[[ 49 -10  14  25  26]
 [-16   7 -26  17  -4]
 [ -5  18  76 -15 -15]]
=>
[[  7 -26]
 [ 18  76]]

[[-61 -20 -30   4]
 [-41 -51  68  -2]
 [-14 -18  34  -8]
 [ 63  50 -35 -19]]
=>
[[-51  68]
 [-18  34]]

[[ -5  50  37  34]
 [ 34 -45  10  73]
 [ 17  38  49 -48]
 [-27 -26  -7  10]
 [ 17   9  27  42]]
=>
[[-45  10]
 [ 38  49]]

[[  0  63  12 -14]
 [ 65 -21 -12   0]
 [ 10   9 -39  24]
 [-13 -29   7 -30]
 [ 71   5  -2 -11]]
=>
[[-21 -12]
 [  9 -39]]

[[ 23  -4 -12]
 [ 32  -1 -38]
 [ 64   2 -30]
 [-56  30 -43]]
=>
[[ -1 -38]
 [  2 -30]]

[[-29 -25 -58  12  -9]
 [-21  -7 -67  -3  15]
 [-53  17   7  -3  -6]
 [-33  -4  13   2 -47]]
=>
[[ -7 -67]
 [ 17   7]]
---
[[ 17 -16  -9  38  17  16  26]
 [-24 -25 -18  43 -34 -22  -3]
 [ -9 -39  -4  22  18  15   8]
 [-20   2  17  -2  -7   0  33]
 [-32   9 -14  -5  -6  12  37]
 [-61  15  24  38   8 -19 -23]
 [ 32 -51  -9  32   8  42   2]
 [ 40  30  30  35  45  21 -19]
 [ 24 -11 -26  29 -27  14  21]]
=>
[[ 17 -16  -9  38  17  16  26]
 [ -9 -39  -4  22  18  15   8]
 [-32   9 -14  -5  -6  12  37]
 [ 32 -51  -9  32   8  42   2]
 [ 24 -11 -26  29 -27  14  21]]

[[-25  58   4  11 -50 -25   7]
 [ 11 -48 -10   9  60 -34   4]
 [  6  31  30 -33  -6  62 -24]
 [ 11 -44   3 -13   2  69  22]
 [ 15  45   3 -16 -11 -11 -68]
 [-20 -17 -12  20 -48  20  59]]
=>
[[-25  58   4  11 -50 -25   7]
 [  6  31  30 -33  -6  62 -24]
 [ 15  45   3 -16 -11 -11 -68]]

[[ 53 -10   3  -4  15  -2 -50]
 [ 33 -44  32   3 -22 -11 -36]
 [ 46 -18   3  -7  13   7 -30]
 [ 31  11  16  -8  -1   1  -5]
 [ 10   2  12  -5  -6   4  -1]
 [  7   9  18 -10  -1  -1  -3]
 [ 40 -11   3  -5  13   9 -24]
 [ 44  -4  37 -26  -9  15  12]
 [ 58   2   4  -1  17 -12 -64]]
=>
[[ 53 -10   3  -4  15  -2 -50]
 [ 46 -18   3  -7  13   7 -30]
 [ 10   2  12  -5  -6   4  -1]
 [ 40 -11   3  -5  13   9 -24]
 [ 58   2   4  -1  17 -12 -64]]

[[ 30 -57 -64 -26  67 -48 -30  53]
 [ 30 -55 -64 -26  67 -48 -30  53]
 [ 16 -26  -5  13   4 -48  12 -31]
 [ 30 -26 -23 -26  10 -48 -30  53]
 [ 30  10 -64 -78  67  59 -38  56]]
=>
[[ 30 -57 -64 -26  67 -48 -30  53]
 [ 16 -26  -5  13   4 -48  12 -31]
 [ 30  10 -64 -78  67  59 -38  56]]

[[  6   8 -38  10  34 -25  49  10 -56 -20]
 [-29  12  51  17 -10  79  -7 -15  17  -6]]
=>
[[  6   8 -38  10  34 -25  49  10 -56 -20]]

[[15 26 22 19 25 53 28]
 [14 37 63 49 18 23 27]]
=>
[[15 26 22 19 25 53 28]]

[[ 29 -49]
 [-36 -69]
 [  3 -16]]
=>
[[ 29 -49]
 [  3 -16]]
---
[[ 26   4   5  22  20  14 -49]
 [-16 -71   9  33   3  21 -22]
 [-52  59 -31  -8 -64 -49 -44]
 [-16 -27  -1  50 -21   7 -27]
 [-35 -14  11  38  28  43 -24]
 [ 42 -21  -6  55  -1  14 -28]]
=>
[[-28  14  -1  55  -6 -21  42]
 [-24  43  28  38  11 -14 -35]
 [-27   7 -21  50  -1 -27 -16]
 [-44 -49 -64  -8 -31  59 -52]
 [-22  21   3  33   9 -71 -16]
 [-49  14  20  22   5   4  26]]

[[ 74 -44  51   9  22 -33]
 [ 74  43 -50  -8 -22  32]
 [ 74  17 -72 -22 -12  32]
 [ 74  -8 -72 -18   4  29]
 [ 74  68  59  18 -35  -9]
 [ 74  66 -20  -1 -34  24]
 [ 74 -72   1   7  43 -13]
 [ 74  80  14   5 -42  11]
 [ 74  49 -45  -6 -24  31]
 [ 74  32  52  13 -17 -16]]
=>
[[-16 -17  13  52  32  74]
 [ 31 -24  -6 -45  49  74]
 [ 11 -42   5  14  80  74]
 [-13  43   7   1 -72  74]
 [ 24 -34  -1 -20  66  74]
 [ -9 -35  18  59  68  74]
 [ 29   4 -18 -72  -8  74]
 [ 32 -12 -22 -72  17  74]
 [ 32 -22  -8 -50  43  74]
 [-33  22   9  51 -44  74]]

[[ -3  11   4]
 [ 25  20   1]
 [ 73 -54   2]
 [  7   4   9]
 [-14 -12  -1]
 [ -9 -11   8]
 [  0   2   3]
 [ 64  15   2]
 [-19 -57   4]
 [-13 -55   0]]
=>
[[  0 -55 -13]
 [  4 -57 -19]
 [  2  15  64]
 [  3   2   0]
 [  8 -11  -9]
 [ -1 -12 -14]
 [  9   4   7]
 [  2 -54  73]
 [  1  20  25]
 [  4  11  -3]]

[[-21  -3 -10]
 [ -1  -1 -12]
 [  6  24   7]
 [-18  19   2]
 [ -2  -9 -13]
 [ 10   3  -6]
 [ -2 -19 -10]
 [ -3  18  -3]
 [ 10  13 -27]
 [ 13  12 -11]
 [  2  73   1]
 [ -2   5 -13]]
=>
[[-13   5  -2]
 [  1  73   2]
 [-11  12  13]
 [-27  13  10]
 [ -3  18  -3]
 [-10 -19  -2]
 [ -6   3  10]
 [-13  -9  -2]
 [  2  19 -18]
 [  7  24   6]
 [-12  -1  -1]
 [-10  -3 -21]]

[[ -1  -6 -42]
 [-10  -1  26]
 [ 28 -10   4]
 [-10 -32   1]
 [-20   8  -7]
 [ -4  11  -4]
 [ -8 -73 -31]
 [  9  10   0]
 [ -4  -3 -14]]
=>
[[-14  -3  -4]
 [  0  10   9]
 [-31 -73  -8]
 [ -4  11  -4]
 [ -7   8 -20]
 [  1 -32 -10]
 [  4 -10  28]
 [ 26  -1 -10]
 [-42  -6  -1]]

[[ 26 -11  34 -39   0  -4]
 [-23  29  18  26 -43  10]
 [ 18  49 -34 -42   0  26]
 [ 44 -41   2  76 -25 -13]
 [ 60 -41  49 -61 -76  -1]
 [-42  48  31 -14 -23  39]
 [ 40 -18 -55 -30  14  69]
 [ -8  10 -28  25 -51  32]
 [ 60  68 -67 -12 -39 -76]
 [-21  45  40  27 -48 -37]
 [ 28 -17  22 -30  41 -50]]
=>
[[-50  41 -30  22 -17  28]
 [-37 -48  27  40  45 -21]
 [-76 -39 -12 -67  68  60]
 [ 32 -51  25 -28  10  -8]
 [ 69  14 -30 -55 -18  40]
 [ 39 -23 -14  31  48 -42]
 [ -1 -76 -61  49 -41  60]
 [-13 -25  76   2 -41  44]
 [ 26   0 -42 -34  49  18]
 [ 10 -43  26  18  29 -23]
 [ -4   0 -39  34 -11  26]]

[[  7  11   0   9 -23 -27   0 -21   1 -28]
 [-31  79  69  72 -43 -47  70 -33  68 -49]
 [ 26  -9 -14  -5 -42   7 -13 -43 -19   0]]
=>
[[  0 -19 -43 -13   7 -42  -5 -14  -9  26]
 [-49  68 -33  70 -47 -43  72  69  79 -31]
 [-28   1 -21   0 -27 -23   9   0  11   7]]
